The symbols move the objects like this.
state | ra zo
pes | tol nes
tas | sur ket
zap | vol gup
boz | kad kir
lub | riv nuz
zak | bub zot
mak | vas sul
zor | pap nif
luz | vis mib
pud | zam fop
sok | fur pez
mel | lam rig
par | fur bar
fus | ved luf
viv | kef lub
biz | gil duv
bub | zot kam
geb | sef ris
bik | zek mep
pof | nud vil
pez | sil niv
rik | sov lik
lam | rig vot
seg | puz tet
kif | lik tof
rup | mak vas
dof | bot vud
puf | kip bik
vas | sul gab
duk | kif tol
gef | lor fus
zek | mep dos
pap | nif lav
ret | vef bap
zam | fop rik
rel | dof rok
sop | fom muf
sof | les geb
lat | buv sof
fop | rik sov
pim | bap zam
kad | kir pes
sil | niv boz
dos | pag kif
buv | sof pud
vef | bap lat
ril | mak puf
mas | luz vis
nif | lav toz
dus | bas gir
ket | fur dus
soz | pag nok
pag | lik lon
gab | tid soz
sov | tok lat
rig | vot moz
riv | vef pav
mep | dos duk
gal | puf bik
vol | gup tud
lon | tas sur
tof | ket sil
toz | vil bub
moz | rel dof
nud | sop pap
vug | geb sef
kir | pes tol
nim | tet kef
ved | luf zuv
mib | zap vol
zok | vil nes
kef | lub riv
duv | vug geb
zes | mas luz
vot | moz rel
puz | vor lav
sur | ket fur
vis | pof nud
vud | ret sop
bot | buv sop
fur | dus bas
sef | fur lik
bar | gab gil
kov | ril ris
niv | dus kad
ris | sof rup
kam | fus puz
sul | les sof
muf | viv kef
kip | bik zek
gir | kov ril
bas | gir kov
sor | gid bar
tok | par sef
nal | sop fom
luf | zuv puz
gup | tud gef
gid | bar biz
vor | bot nal
rok | vud ret
lik | rup mak
lor | fus ved
tol | zok fur
les | lub pud
tet | mel lam
lav | toz zes
pav | seg nim
tud | vol lor
vil | nes zes
tid | soz pag
bap | lat buv
gil | duv vug
fom | muf viv
zot | kir mib
zuv | seg tud
nok | lon tas
nuz | pap seg
nes | zes mas

The rows follow the links: the fewer symbols apart two objects are, the more alike their rows tend to be.

Each row is also shifted at random along 8 hidden directions that mean nothing.

Some objects, each with a row of numbers:
gup
[ 10  -9  -4  10   3   2  -9  -7  -4   1   1  -1   5  11  14   1  -2   3  11  17  -4  -8  -4  -8  -5  -9  -8   5  12  -6   3  10  -2   8  -1 -10  13  12   1   6  11  -8  -2 -13  -4  -3]
soz
[ 13  10  -1  -5 -20  10  19   4 -15   0 -10 -14  -8 -15   1   8  -5   7  22   1 -15   0 -13   4  -2  19   2  -7  -3  12   3  19  -9 -17  23   2   7  12  24  -8   7   9  19  35  11   4]
rig
[-39  12 -10   6 -16   4  13   0   0   2  16   1   6 -17   3   1  -5  -1   6  -5 -11  19 -11  20   1  20 -13   6  -7  -5  -8   6  -1  -8  20 -10   3  18  12  -2 -10   0  -3  22  -3  26]
vis
[ -7   9  12  -9 -26  14   9  -1   9 -13   5  -7  -4  -6   7  10  -9  11  -8 -27  -4  11  -6  -5  -6   3   4   6   5  -2  -6  -5 -12 -16  26  -1   2  -6  -1 -17   7 -13   2   1  -8  12]
zuv
[  5  -3 -10   4   5   6  -4   3  12   1 -11  -6 -15   5   0  -7   3  10   8  -5  13  -3  -4 -18  -3  -8  11   4  13 -11  -2   6  -7  -7   1   3   0   7   8  -1  12   8   5 -10  -7  -8]
rel
[  5  17  -4  -3  -5   7  -4 -11   0  -3  10  10   6   7  20   4   1   4 -10 -15   3   5  18   9   0  -1  -9  -6  -2  -1  -5  -1  -1  14  13  -6  -1  -2 -12   2   9 -20 -14 -19  -7   1]
dos
[  6  10   8  -6   3  -2   8  -2   3  -8  -1   4   1 -15 -17  -1   1  -2  -2  -4   6  -1  -5   6  -3   4  10  -8  -1  13   3  -1  -1 -10  10   2  -8 -15   5  -7  -9  10   3  14   4  -2]
par
[-32  10   3  19  17  -6  -1   8   1  -5  16  14  18 -12  -1 -18   5 -22 -16  -3   8   3  15  16  11  16 -25  -4 -10  -7   2 -28  16   3 -11  -1   0  -6 -11   6 -16   0 -11  -3   8   8]
gid
[-11   6   6   9   5  -1   4  -6  22 -19  -7  -8  -7   4 -20 -28   5  -2 -11 -11  22 -14  -1   3  -8 -30   5  -9  21   5  -2 -19 -21  -7  12  13 -11 -11   5   3  -6  13  -2  -2   3 -15]
les
[-34  12  -3   0  -1   7   9  11   8   2   0  -5  -3 -15  -5  -1   0  -7   6 -19   3  18  -9  -1   7  15   6   6  -6  -3  -4  -4   5 -24   7   8   3  10   3  -2   2   5  15   5  -3  18]
fop
[ 11  17   5  -7 -12   5  22   3   1   0   1 -10  11 -18 -20   1  -7 -11   1 -16  -1  13 -15  19  -2  -1   7  -4   0  13   3  -5 -12 -23  30  13  -1  -1  16  -1  -7  10  11  19   3  23]
dof
[  4  -4   4  10 -19  -2   5 -17   0  -9  21   2   9 -10   4   1 -22  -8  -3   2   0  19 -26 -10  -1 -22  -3   0   2   5 -10  -1 -15  -5  -4  -9   1  23  18  -5   4   2  -6  18  -8   9]
pud
[ 14  23   2   3  -4   5   0  -3   3  -5  12   0  11   6  25   0   8  -6  -3  -9   8  16  12  19   5  -1 -15  -2  -1   0   6  -9   6  -5  18   9   7  19 -15   9  20 -20   9 -25   0   6]
toz
[  4 -17  -6   8   5 -17   0  11  12  12  -2 -11 -13   1 -14  -3  15  10   2  24   6  -8 -13  10   5   5   7   9  -4   0  -3   2   3 -14 -18   3  -3   0  11  10 -21  37   8  22  17  -4]
sof
[ -9 -11   0  -5   1  -1  12  14 -13  18  -8  -6   6 -15 -22   7  -7 -13  11   7 -12   6 -23  -3   3  10  15   1 -16   8   0   5   3 -16 -13   5   3   6  27  -1 -10  30  13  31   8  19]
duk
[-19   8  10 -23 -11  10   8   0 -10  -7  -7   2  -2  -8   7  13   1   8  11 -16 -19   3  -3 -13  -4  19  11  -3  -2   6  -6  19   2  -7  20 -10   0  -6   0 -18  10 -12   7   1  -5   7]
ket
[  8  19  -2  -9 -13   8   3  -1 -12  -7   0   0  -1   2  21   4   2   2   3 -12  -9   3  25   8   4  12 -18  -9   3  -5   9   7   2  10  25   3   1   2 -16  -5  17 -35   0 -16  -2  -5]
pim
[ -5  13   0  -6   4   6   9  13  11   0  -3  -4  -7 -15   0   1   9  -3   3 -29  12  16 -12 -16  14  12  17  -3  -8   3 -15   0   0 -33   2   5  -4   4  12  -4  13  21  18  -1   6  10]
viv
[-17  -3  -8   4  21  -1  -6   6  20  -2 -15  -2 -26   3 -12 -11  10   9   4 -13  13  -9   2 -16   7   2  17   6   2   1 -12  -3   2  -4 -17   1  -9 -15 -11   8  -7  11   6  -5  -3 -15]
bas
[ 13  -7  -6 -27  14   2  -5  17 -11  18 -26   5 -11   5 -12   8  10   3  -7 -16   2 -10  22 -22   4  10  25 -11 -12  -6   2   8   8  10 -18  11 -15 -25   0 -11   5   8  -3 -14   0 -10]
zor
[-14  10   3 -20   0  17   0  15   7   8  -7   9  -2  -9 -17  15  -8   4 -24 -40   2   1  22   1  -3  25  13   5 -13  -9   1 -16   9   1   6   4  -5 -48 -13 -15 -15  -9 -14  -6 -10  14]
nal
[ 20  14  -4  -7  14   9   4  11   8   2 -14   4 -14  -5 -13  -2   7   6   0 -30   1  -7  12   3   3  24  13   1 -13   8  -9  -9   8  -2   2   1  -8 -28  -7   0 -11   6   3   6   0  -1]
biz
[-35  -9   1  -5  13   7  -7   7 -20  11 -12   8  10   8   3   8   0  -3   4   4 -23 -20  13  -4  -6  20  -4   0 -13   0  -1   3  16  21 -15 -12  11 -18  -5   2  -8  -4  -9  -1   3   6]
kef
[ 34  18  -5   0   8   8  -5   0  24 -11 -13  -3 -24  11   2 -16  14  11  -7 -28  24   1  18  -1   2  -8   9  -3   4  -1  -3 -15  -3  -3   9  16 -12  -2 -15   2  14  -5   8 -19  -8 -19]
vil
[  3  -7   7  -2 -16  -2   0  -1   1  -2   7  -7  -2   5  12   9   1  10  -3   7  -7   4  -8   0  -1   2  -3   7  -1  -2  -3   3  -2  -6   2  -3   4   7   0  -5   3  -1   2   3   3   4]
puf
[-19  -4   1 -12  21  -7  -4   4  -8  12  -8  11   5  -1 -17   8  10  -1   5  14 -11 -16   5  13  -6  19  10   1 -11  11   5  11  20  10  -8  -8  -2 -26  -8   4 -23   8  -3   6   5   0]
tok
[  3  19   1  11   6  -4   5   2  10  -9   2  -6   4   3   2 -21  18  -8  -6  -5  19   2   8  21   5  -8 -11 -10   6   2   4 -15  -4 -12  15  17  -4  12  -3  11   5   6   9 -10  11  -4]
vug
[ -3  10  13   0 -27  15  20  -2  -9 -13   2  -7  15 -16  -8  -8 -17 -13   1 -17 -14  14 -16   9 -14  -5  -6  -3   1   4   3 -13 -16 -13  33   7   4  18  24 -19   4  -2   6  28  -7  23]
luf
[  4  -1 -21   2  12   2  -6   1  -2  15 -20 -11 -10  25   4   1  19  19  25  24 -11 -28  13  24  -9   8  -5   8  12  -1   9  24   4  16  16  -2  11  -1 -11  23  -6  -5   5 -11   4 -10]
zak
[ 17   4  -2  -7   5   2   1  13   8   3  -2   2  -1  -1  -5   1  12   7 -13 -19   4  -3  10   2   1  15   5   4  -4  -8  -7  -9   4  -5   6  -1  -6 -22  -4  -5 -10   6  -8  -9   2   8]
lam
[ -6 -12  -8 -21 -13  11   2   3  -8  15 -17  -3 -16   0   0  17  -8  15   7 -14  -7   2 -10 -35  -4   0  28  -4  -6  -4 -12  25 -11  -2  -7  -3  -6   1  25 -18  16  16   0   9  -8   2]
tud
[ 15  12 -11  13  15   3   1   8  -3   8   5   7  12  -4   2  -4   9  -3   5   4  -4  -6  10  27   1  27 -18   7  -6  -5   4  -5  15   5  11  -9  10  -3  -4  12 -14  -1  -5  -1   5  12]

Start, symbols taken left to right, then the object you end at.
Answer with the object's name.
[-16 -23   0  14   8 -11 -10  -7  13  -2   3   0  -7   1 -17  -8 -16  -7  -2  14  10   2 -15 -17   1 -26   7  10   8  -1   0 -10  -4   5 -31   2  -2   2  -3   7 -11   5  -2   6 -11  -8]
ra zo ra zo ra ra ra -> rig
[ -4 -12  -3 -15  -6   4   0   6   7   6 -23 -17 -28  13   0  13  10  27  13  -2  -8 -16  -8 -17  -3   5  25   6   3   6 -12  22  -7  -9  -3  -2   0 -11   3  -1   3  15  13   7   6 -10]
zo zo zo ra ra ra ra ra zo zo -> lav
[ 21  -3  10  11 -12  -6   6  -4  18 -12  20   0  15 -12 -25 -11 -18 -11 -26  -5  16  13 -12  15  -7 -25  -6   7  12  -7   6 -31 -17  -8  13   8  -6  -8   7  -7 -21   1 -16   9  -9  13]
ra ra ra ra ra ra zo zo ra ra -> pof
[ 21   5  -9   5  -2   6   4  -3   2   1  -9 -11  -2   6  -2  -6   4   8  15   7  -2  -9  -5  11 -10  -6  -2   4  16   0   5   9 -11  -1  25   1   7   8   8   7   3   0   5   0  -1  -1]
ra zo ra zo ra zo zo -> fom
[-14  12  -3  13  12  -7   5   5  20  -5   8  -3  -6  -9   2 -11  15  -5   3 -11  19  12 -12  -1  16   3   3   1  -1   5 -15  -6   1 -27  -4   2  -3  12   1  13   2  21  15  -3  10   3]
ra ra ra ra zo zo zo -> sov
[-51 -17  -7  15   6  -9  -5 -10  35  -8  -2 -12 -15   4 -31 -17  -9   6  -2  10  21 -10 -16  -5  -7 -38  10  15  36  -6   0  -4 -23  -4  -1   4  -4 -14  -5  13 -23   6  -8  -5 -11 -10]
zo zo zo ra ra zo zo ra ra -> luz
[ -5  11  -9   6   6   0   3  -1  15  -6 -10 -12 -22   8   4  -9  18  16  19  -3  -1  -9  -2  11   3  10   2   7   4  10 -12   8  -1  -8  12  -3   0   5 -11  15  -3   4  16   4   6  -9]
ra zo ra zo zo zo zo ra -> lub
[ 33  13  15   4 -10   9   3  -8  19 -28  -4  -4  -6   0  -3 -26  -3  -3 -23 -33  35   6   0 -20  -7 -41   9 -18  16   0   0 -30 -27 -14  12  22 -14   5  15 -18  27   6   1 -10  -6 -19]
zo ra zo ra zo zo zo zo -> sof
[ -4  -6  -7  12   2  -5   0   0  -1   2   3  -8   3   9  11   0  11  10  18  24 -13 -12 -10  12  -2   9 -13  11   9   0  -4  15   1  -1   8 -15  14  12   0  14  -6   4   4   1  10   5]
zo zo ra ra zo zo zo ra zo zo -> lor
[ -3  -2   3   6   9  -5   0  -6   0   3  11   7  17  -7 -13   2 -14 -17  -3   2  -2   5  -7  10   3  -8  -2   4  -4  11  -2 -11   2   4  -9  -3   4 -10  -6  14 -18  -2  -6   4  -2  13]
ra zo ra ra zo ra zo ra zo -> lat
[ -2  12   9   4 -11  11  -2  -7  -8 -12   8   5   9  -3  18   4 -15  -6  -9  -6   5   5  12  -4  -1  -3 -16  -9   3  -4  11 -10  -2   6   7   2   8   2  -6  -8  18 -26  -5 -11  -4  -5]
zo ra ra ra ra ra zo -> gab
[ 12  -1 -10  16   0  -5  -9 -12  25 -10  -4 -17 -17  25  11 -18  14  18   6  15  22  -8   0   5  -7 -34  -5   7  33 -10   6   3 -18  -1  16   9   1  21  -8  14  14  -5   6 -25  -4 -22]
ra ra ra ra ra zo -> tet
[-10   7 -17  28  -6 -18  -1 -14   0   1  26  -3   9  11  27 -10  17   3  13  43  -4   5  -4  48   4   2 -39   6   1   0   2   9   6   9  10 -10  10  46  -4  27  -6  -2   1   8  13   1]
ra zo zo zo ra ra ra zo -> lub
[ 18   5   4 -10 -25   8   4  -3   3  -6  -6 -18 -13  16  22   9  11  24   7  -2  -9  -1  -2   6  -6  -1   1   3   8   1  -2  15 -11 -10  29   3   5  14  -1  -5  19  -8  13  -4   3  -3]
zo zo ra ra zo zo zo zo ra zo -> tet
[-16  -1   7 -18 -12   1   8  -1  -4  -8  -4  -5   0   0  -3   6   1   7   1 -14 -17  -3   0  -6  -3   3   5   1   7   3  -8  10  -9   0  19  -6  -6 -15  -7 -10  -3 -14  -4  -3  -4   6]
zo zo ra ra ra ra ra ra zo -> sof
[ -6 -12   0  -7   3   3   3  21 -21  15 -13   0  -2 -10   4   5   6  -6  11  -1 -11   3 -10 -28   8  23  12  -7 -24  -2  -7   8  12 -13 -27   0   2  15  27 -13  14  30  15  18  11   7]
zo zo ra ra zo zo ra ra ra -> dus
[  2   7  -4   2  15   0 -11  -1   8  -1   2   6  -9  11  26   2  15   6   2 -12  11   1   8 -17  15   3   3  -3  -6   2 -16   3   9  -1 -16  -8   0   4 -14  11  20   0   5 -27   4 -11]
zo zo ra zo zo zo -> rup
[  7 -11  -5  11  13 -24   3   6  -6  13   9   4  13  -8 -26 -12   5 -19  -5  35   2   1  -2  33   4   0 -11   0  -9   1  15  -9  11   7 -17   9  -8   5   5  13 -32  20  -5  22  11   4]
ra ra zo ra zo zo ra -> pag
